Here is a tiny trained network, its code and every weight. The questions are about switching its units off for an input and a class, where a switched-off unit gives its printed mean instead of its output.

import numpy as np


def w(rows, s, z=0):
    codes = np.array(rows[::2]) - 128.0
    scale = np.full(codes.shape[1], s)
    scale[-1] = z or s
    return codes * scale


def norm(h):
    return h / np.sqrt((h * h).mean(-1, keepdims=True) + 1e-5)


def f(y):
    return np.maximum(y, 0)


def log_softmax(a):
    a = a - a.max(-1, keepdims=True)
    return a - np.log(np.exp(a).sum(-1, keepdims=True))


def net(x, mask):
    res = np.array(x, float).reshape(1, 7) / 4 @ E
    u = 0
    for l in range(2):
        y = f(norm(res) @ A[l][:, :-1].T + A[l][:, -1])
        res = res + np.where(mask[u : u + 13], y, B[l][:, -1]) @ B[l][:, :-1]
        u += 13
    return log_softmax(norm(res)[-1] @ U[:, :-1].T + U[:, -1])


A, B = {}, {}
E = w([
[138,114,27,135,189,100,137,122,46,188],'x0',
[178,173,58,178,197,131,223,89,160,174],'x1',
[134,232,107,85,64,136,100,102,199,144],'x2',
[2,157,168,199,55,145,88,196,157,153],'x3',
[89,144,163,208,108,195,170,151,152,148],'x4',
[25,106,100,174,185,1,110,119,158,187],'x5',
[180,64,188,157,200,61,192,98,134,75],'x6',
],0.0083)
A[0] = w([
[207,100,112,138,188,18,187,44,189,108,10],'L0N1',
[205,155,68,115,152,82,145,53,166,124,90],'L0N2',
[58,158,156,170,85,190,91,146,200,133,33],'L0N3',
[193,54,216,117,147,229,180,93,100,71,72],'L0N4',
[58,124,136,120,173,99,181,173,92,150,78],'L0N5',
[102,184,196,167,58,207,105,167,141,229,63],'L0N6',
[70,115,133,187,172,96,181,124,128,79,97],'L0N7',
[57,64,75,223,255,88,167,134,130,183,47],'L0N8',
[73,42,147,109,127,24,47,157,97,56,68],'L0N9',
[206,196,42,40,162,170,129,90,42,168,32],'L0N10',
[80,90,90,228,178,93,131,130,89,161,2],'L0N11',
[209,73,216,129,98,243,205,152,105,78,34],'L0N12',
[185,118,172,145,119,211,133,108,102,23,50],'L0N13',
],0.0075,0.0065)
B[0] = w([
[89,147,128,83,199,58,202,32,194,28,217],'L0N1',
[166,194,141,79,171,92,160,81,142,98,211],'L0N2',
[117,152,47,136,139,127,107,154,169,91,213],'L0N3',
[115,102,234,75,146,179,199,205,116,109,230],'L0N4',
[156,104,95,181,146,136,90,137,149,161,168],'L0N5',
[68,162,125,98,168,143,130,89,171,74,248],'L0N6',
[157,98,1,108,128,160,102,106,88,160,189],'L0N7',
[107,77,87,165,120,121,244,145,114,167,254],'L0N8',
[152,101,175,94,78,47,68,135,134,160,208],'L0N9',
[216,215,87,82,104,130,148,206,77,165,223],'L0N10',
[101,115,104,220,115,121,177,160,73,241,180],'L0N11',
[128,2,181,123,142,213,138,192,138,112,234],'L0N12',
[113,104,156,126,136,221,154,129,89,149,201],'L0N13',
],0.0083,0.006)
A[1] = w([
[170,170,126,97,104,148,109,152,129,165,84],'L1N1',
[137,136,138,105,173,138,137,44,149,66,66],'L1N2',
[82,183,98,182,93,162,82,149,168,88,5],'L1N3',
[115,106,135,162,197,61,192,131,82,117,111],'L1N4',
[55,182,147,164,87,152,101,157,175,139,66],'L1N5',
[81,205,143,183,96,164,102,128,178,109,59],'L1N6',
[107,101,165,135,92,55,12,114,106,147,2],'L1N7',
[121,87,83,216,133,110,156,97,89,178,48],'L1N8',
[115,109,179,123,86,74,78,137,139,160,25],'L1N9',
[145,187,110,136,124,146,121,141,118,160,86],'L1N10',
[140,97,187,173,121,205,114,124,79,81,81],'L1N11',
[152,155,113,149,158,150,164,140,126,129,136],'L1N12',
[125,74,146,171,152,160,128,110,101,133,152],'L1N13',
],0.011,0.0034)
B[1] = w([
[133,173,90,252,103,131,139,163,90,175,186],'L1N1',
[109,171,204,81,211,149,76,110,165,36,183],'L1N2',
[98,215,76,171,184,146,92,89,204,70,221],'L1N3',
[65,161,155,185,178,40,120,91,187,176,254],'L1N4',
[55,128,59,166,163,124,122,63,168,73,241],'L1N5',
[62,100,57,182,150,237,102,18,193,77,222],'L1N6',
[204,25,125,78,1,37,39,118,62,97,199],'L1N7',
[36,92,213,221,139,146,149,176,87,241,224],'L1N8',
[91,115,106,116,29,95,73,102,72,99,177],'L1N9',
[179,64,68,136,108,162,117,128,118,134,174],'L1N10',
[133,102,182,176,80,189,122,163,152,123,224],'L1N11',
[152,88,128,84,61,68,12,125,147,121,202],'L1N12',
[126,149,182,101,89,147,140,162,120,204,195],'L1N13',
],0.0076,0.0068)
U = w([
[244,221,28,96,105,174,121,168,79,156,7],'0',
[72,76,125,211,154,73,154,148,113,233,222],'1',
[132,73,145,92,25,54,5,134,105,101,28],'2',
[52,144,45,172,107,206,67,83,198,67,219],'3',
[155,83,239,112,110,248,138,204,141,77,174],'4',
[168,168,160,80,231,55,170,61,171,65,48],'5',
],0.015,0.0017)

Each question gives the input, the list of numbers given to net, and the class t.
The units are the neurons (one row each of A and B). Each row of codes is followed by its name. A weight is (code - 128) times the scale printed after its matrix; where a second scale follows, it is the last column's (A, B and U).
mask holds one flag per neuron, layer by layer. A switched-off neuron (its flag False) gives its mean, the last column of its row in B, instead of its output. The means were averaged over made-up inputs and are rounded, as every weight is.
A unit's drop is (log p(t) with every unit on - log p(t) with that unit switched off) / (log p(t) with every unit on - log p(t) with every unit switched off).
The circuit of an input: a set's keep is (log p(t) with only the set's units on - log p(t) with every unit switched off) / (log p(t) with every unit on - log p(t) with every unit switched off). Starting from the 12 units with the biggest drops (on a tie, the unit counted first), units are removed one at a time, each time the one whose removal leaves the highest keep (on an exact tie, the one counted first), for as long as the keep stays at least 0.8.
units of the circuit, in order: the units of the circuit, biggest drop first
top k neurons: the k neurons with the biggest drops, biggest first
top k neurons in layer l: the k neurons of layer l with the biggest drops, biggest first
drop when u is switched off: that unit's drop, to one decimal
input [4,-5,-8,8,-3,-2,-6], class 2: units of the circuit, in order : (L1N7 L0N9)
input [-2,-4,4,-8,-3,-4,-2], class 0: units of the circuit, in order : (L0N10)
input [-8,0,-3,8,-7,2,-1], class 2: top 2 neurons : (L0N9 L1N7)
input [-6,2,6,6,-8,5,3], class 2: top 2 neurons in layer 0 : (L0N9 L0N6)
input [2,1,7,3,-4,7,7], class 5: top 2 neurons : (L0N1 L0N2)
input [6,4,7,-5,6,2,0], class 5: top 3 neurons in layer 0 : (L0N1 L0N2 L0N7)
input [3,-7,6,3,-1,7,-3], class 2: top 2 neurons : (L1N7 L0N9)
input [2,4,4,-1,-6,2,-2], class 5: top 3 neurons : (L0N2 L0N1 L1N2)
input [1,0,-5,-6,2,-4,7], class 4: top 2 neurons : (L0N12 L0N4)
input [2,-3,8,-3,6,7,5], class 5: top 2 neurons : (L0N1 L1N2)
input [-5,8,6,-5,1,0,-2], class 5: top 3 neurons : (L0N1 L1N2 L0N2)
input [-6,8,-4,-6,5,-1,-2], class 4: top 2 neurons : (L0N12 L0N4)
input [0,-2,5,-4,-3,0,0], class 0: top 2 neurons in layer 0 : (L0N10 L0N6)
input [1,-3,-8,6,-8,-2,3], class 2: top neuron : (L0N9)
input [-2,-4,1,-8,-4,-2,-3], class 0: drop when L1N5 is switched off : 0.0
input [3,-3,3,-5,5,3,-1], class 0: drop when L0N10 is switched off : 0.8
input [3,3,1,-3,7,-1,-7], class 0: drop when L0N7 is switched off : -0.1
input [0,-7,3,-5,1,-2,-8], class 0: drop when L1N4 is switched off : 0.1
